How the objects are linked:
dl c qp
dl f pn
dl q jl
jn c nh
jn f zf
jn q gn
fs c jp
fs f cj
fs q gb
th c hb
th f lq
th q tz
jl c dl
jl f lm
jl q jp
td c mb
td f jf
td q zb
qp c jj
qp f cp
qp q dl
pn c lm
pn f dl
pn q cp
fg c rc
fg f sn
fg q lc
jp c jl
jp f jm
jp q fs
fp c pj
fp f hl
fp q qt
pj c zs
pj f rz
pj q fp
bs c dq
bs f sg
bs q lg
rz c hl
rz f pj
rz q hp
sz c gs
sz f gb
sz q cj
cp c pn
cp f qp
cp q dq
nm c dc
nm f qt
nm q hl
sg c nb
sg f bs
sg q jj
rc c qt
rc f dc
rc q fg
hl c nm
hl f fp
hl q rz
gs c zf
gs f nh
gs q sz
zf c lc
zf f jn
zf q gs
zs c zb
zs f hp
zs q pj
jr c rf
jr f tz
jr q lq
cj c sz
cj f fs
cj q jm
qt c fp
qt f nm
qt q rc
tz c th
tz f jr
tz q ld
dc c sn
dc f rc
dc q nm
nh c gb
nh f gs
nh q jn
lc c fg
lc f gn
lc q zf
jm c cj
jm f jp
jm q lm
jj c sg
jj f dq
jj q qp
gb c fs
gb f sz
gb q nh
mb c ld
mb f sr
mb q td
zb c td
zb f jb
zb q zs
ld c tz
ld f rf
ld q mb
sr c jf
sr f mb
sr q rf
jf c jb
jf f td
jf q sr
lm c jm
lm f jl
lm q pn
cd c lq
cd f hb
cd q nb
lg c bs
lg f nb
lg q hb
lq c jr
lq f th
lq q cd
gn c jn
gn f lc
gn q sn
dq c cp
dq f jj
dq q bs
rf c sr
rf f ld
rf q jr
sn c gn
sn f fg
sn q dc
jb c hp
jb f zb
jb q jf
nb c cd
nb f lg
nb q sg
hb c lg
hb f cd
hb q th
hp c rz
hp f zs
hp q jb

In the rows, zero is written as 147.

The rows follow the links: the fewer symbols apart two objects are, the more alike their rows tend to be.

Rows with their objects:
111 140 227 129 144 166 216 113 115 179 51 169 177 128 119 186 63 156 145 133 149 175 156 102 154 69 187 148 210 119 140 131 134 118 73 171 197 176 174 165 135 134 164 155 194 173 31 147 117 106 107 211 181 145 158 137 115 119 103 115 162; object sn
202 63 53 143 194 112 141 110 66 123 155 171 131 169 106 75 205 131 241 172 152 112 175 138 156 118 168 171 127 111 187 95 131 129 173 128 183 102 154 92 150 157 164 229 119 113 195 155 196 197 191 155 161 112 109 184 180 183 167 206 122; object bs
196 133 107 151 148 66 119 134 151 105 105 122 189 156 151 204 166 200 173 207 144 165 127 120 140 123 183 110 185 178 110 93 210 98 134 154 213 184 115 65 164 149 110 220 122 164 228 159 116 195 180 207 59 212 179 163 150 206 75 204 104; object jr
87 193 205 122 133 152 193 107 145 146 93 103 163 156 118 247 76 151 177 182 184 189 139 149 122 129 224 150 207 144 104 155 151 102 87 155 192 215 138 114 181 116 182 139 231 221 106 125 131 128 126 200 101 158 191 102 106 169 51 135 125; object jn
213 142 85 169 183 111 169 172 189 192 125 198 160 167 146 92 224 131 211 124 115 76 179 154 162 104 168 126 165 84 138 95 176 126 181 147 184 117 196 35 129 158 133 190 132 114 220 124 178 191 184 216 175 138 139 174 216 201 195 169 102; object cp
137 70 100 153 153 139 55 107 49 55 212 128 117 170 144 141 164 175 168 220 188 211 139 125 154 190 112 195 119 216 187 156 131 163 136 124 123 136 64 223 142 156 170 181 106 137 134 180 182 166 160 62 117 129 110 184 121 121 108 207 180; object th
88 252 216 206 140 174 143 138 246 202 152 157 164 158 202 212 136 112 162 142 174 144 179 192 150 240 127 136 192 122 82 213 185 153 155 158 130 192 162 139 125 177 135 65 220 141 150 73 173 103 102 140 146 147 182 117 199 126 136 143 153; object zb
90 176 224 143 126 170 218 106 136 176 82 125 171 139 123 227 58 160 166 161 171 183 135 126 155 101 212 141 213 134 113 140 149 110 73 155 206 198 161 127 152 124 186 159 224 201 62 137 121 105 113 216 122 167 168 132 112 151 68 132 133; object gn
151 138 173 96 103 132 127 187 156 123 143 106 149 115 155 171 86 204 18 138 110 194 91 102 148 113 116 131 122 230 181 151 128 153 106 173 125 155 117 246 165 138 114 124 107 180 106 218 75 155 145 117 101 222 164 141 71 130 161 98 199; object gs
132 200 173 146 174 204 238 109 145 197 135 149 140 154 93 131 120 87 225 100 146 100 163 198 136 136 246 164 144 50 130 159 116 125 166 125 165 155 205 70 172 117 207 117 218 184 106 107 179 135 129 212 222 70 121 93 169 162 151 109 104; object fp

Each walk starts at a row. The symbols on each line, taken left to right, move it on to the next object.
Answer with the object's row; about right is enough.
---
208 187 117 175 176 103 163 199 240 201 99 191 187 159 172 103 212 152 155 105 103 75 181 141 155 114 146 85 187 104 110 105 202 136 183 171 176 142 193 62 119 167 101 163 126 110 216 130 152 175 176 242 158 175 166 159 222 201 196 142 110
q f f c f f c
215 204 161 177 142 100 161 203 259 197 100 180 208 135 200 152 187 171 124 102 100 95 171 126 164 143 119 83 177 136 107 119 212 149 175 187 178 153 204 98 125 170 64 134 126 108 227 130 117 159 166 215 149 202 177 158 192 165 204 123 139
c q f q q c f
193 211 182 158 141 91 134 224 267 203 110 165 196 134 204 164 163 174 64 116 99 113 156 129 164 146 89 77 182 165 125 130 208 142 161 188 151 153 169 140 128 168 67 122 128 120 201 149 99 154 144 198 131 230 206 149 170 150 189 114 135
---
138 111 136 88 159 188 221 106 46 150 149 132 101 141 43 115 106 124 190 128 146 133 123 153 134 84 254 193 114 84 186 129 67 120 137 115 174 147 179 123 190 84 216 158 168 201 82 184 173 146 158 169 201 90 128 105 105 155 139 116 124
f f c c c q c
117 226 184 164 173 190 229 124 193 214 126 178 151 164 157 165 132 99 210 93 149 99 176 206 137 152 214 153 178 62 105 167 146 132 169 132 166 181 193 86 147 139 178 100 224 157 140 88 187 127 117 209 203 98 151 102 180 167 141 124 113
c c c f f c c
91 134 180 189 117 156 59 138 146 107 197 123 145 156 209 191 130 166 126 207 206 223 141 149 148 228 68 161 163 241 136 200 168 181 134 149 98 164 66 226 120 192 133 127 153 132 137 129 159 135 119 50 82 157 149 175 128 106 114 190 190
---
142 100 147 74 113 145 151 164 97 90 147 99 132 104 117 155 87 202 63 144 139 203 85 99 146 104 140 169 105 216 195 152 119 136 120 141 128 144 112 242 189 112 145 146 108 200 81 219 92 142 146 105 126 207 155 133 61 119 137 95 179
q c c q c c
145 88 147 65 137 181 204 117 33 115 147 108 89 127 48 127 86 142 137 141 131 156 91 147 140 86 223 189 102 140 207 127 75 125 124 109 146 134 164 185 191 88 199 155 140 207 85 204 139 156 149 145 171 114 119 117 88 149 149 112 148
c c f c c f q
154 86 142 70 127 170 165 145 58 104 148 104 99 118 66 144 66 169 102 138 126 181 100 117 144 89 186 182 100 172 210 129 85 138 119 130 131 143 133 222 191 89 175 156 125 199 78 216 114 141 152 117 151 160 128 116 68 123 141 114 166
---
173 42 39 144 176 130 110 108 36 88 182 159 132 172 104 89 190 150 228 195 169 164 156 128 157 117 175 183 106 132 205 97 123 150 153 105 171 97 115 132 149 141 193 217 108 124 162 172 204 193 185 122 154 93 77 186 165 157 151 225 124
c c q f f f q f
209 104 66 154 192 122 164 123 113 154 138 194 148 170 115 86 220 136 226 142 135 96 176 142 160 104 196 147 146 83 159 87 146 126 172 137 195 111 179 56 147 153 171 212 123 112 197 145 184 194 200 206 163 106 120 172 200 199 173 190 92
f c q c c c c c f
102 99 138 166 127 147 55 113 88 72 203 118 128 159 187 182 143 167 139 225 201 220 140 144 140 208 79 168 134 229 162 192 145 173 140 134 115 135 69 245 132 180 162 151 126 136 128 144 161 146 139 33 87 148 135 189 136 105 112 201 191
---
140 47 80 145 156 145 93 104 26 64 198 127 114 151 107 105 188 164 190 211 177 182 127 130 142 149 149 192 108 179 194 116 113 159 139 116 153 114 97 170 153 139 183 213 105 147 129 173 189 193 183 80 128 108 95 200 151 144 119 218 163
c f c c f q q q q
82 229 220 210 132 167 107 149 231 169 162 140 153 155 230 209 125 137 136 164 180 172 174 184 150 253 88 132 192 174 83 222 197 179 139 168 113 192 126 171 118 181 135 84 199 137 163 92 161 91 107 97 113 156 180 143 170 111 114 168 172
c f c f f q f
79 181 197 209 115 172 76 140 194 149 174 137 155 154 212 214 133 141 131 174 204 201 162 174 147 246 67 137 169 207 107 220 177 167 147 160 99 173 100 207 126 191 133 101 168 132 147 107 154 105 124 73 107 172 172 149 155 109 103 179 176
---
148 150 156 116 174 194 241 105 95 178 136 143 116 152 69 124 120 100 211 111 137 104 134 172 132 99 265 187 134 65 157 150 89 112 153 111 180 157 204 95 183 98 214 148 199 186 107 143 175 128 137 201 209 82 130 102 137 164 144 122 115
f f c c c c q
96 248 215 197 164 174 204 132 226 207 148 169 158 162 173 192 143 92 177 120 165 119 190 211 146 209 178 142 196 90 78 197 179 159 162 161 153 188 191 97 136 152 158 79 220 134 138 65 165 110 113 183 174 112 171 102 199 159 152 128 128
---
157 164 190 116 104 99 115 209 203 147 132 117 164 115 184 169 109 213 19 134 113 179 101 101 146 140 77 94 148 224 163 159 174 158 126 175 119 155 129 219 152 144 80 118 120 156 144 196 65 139 142 144 102 253 188 143 98 128 178 101 183
q c c q q
178 182 185 138 114 101 124 228 243 167 115 148 181 135 189 174 134 188 36 122 109 152 141 122 166 133 76 87 156 202 129 160 195 159 153 193 134 148 140 193 135 163 65 114 127 138 172 171 75 144 134 160 110 247 197 157 124 128 185 103 163
c c c c c f q
133 131 237 130 141 180 209 140 110 195 61 189 181 130 108 143 70 134 120 118 117 155 146 91 178 59 152 159 191 117 158 141 139 153 86 152 167 141 193 191 120 158 163 157 176 150 10 166 109 102 105 200 195 160 134 153 133 104 148 85 185
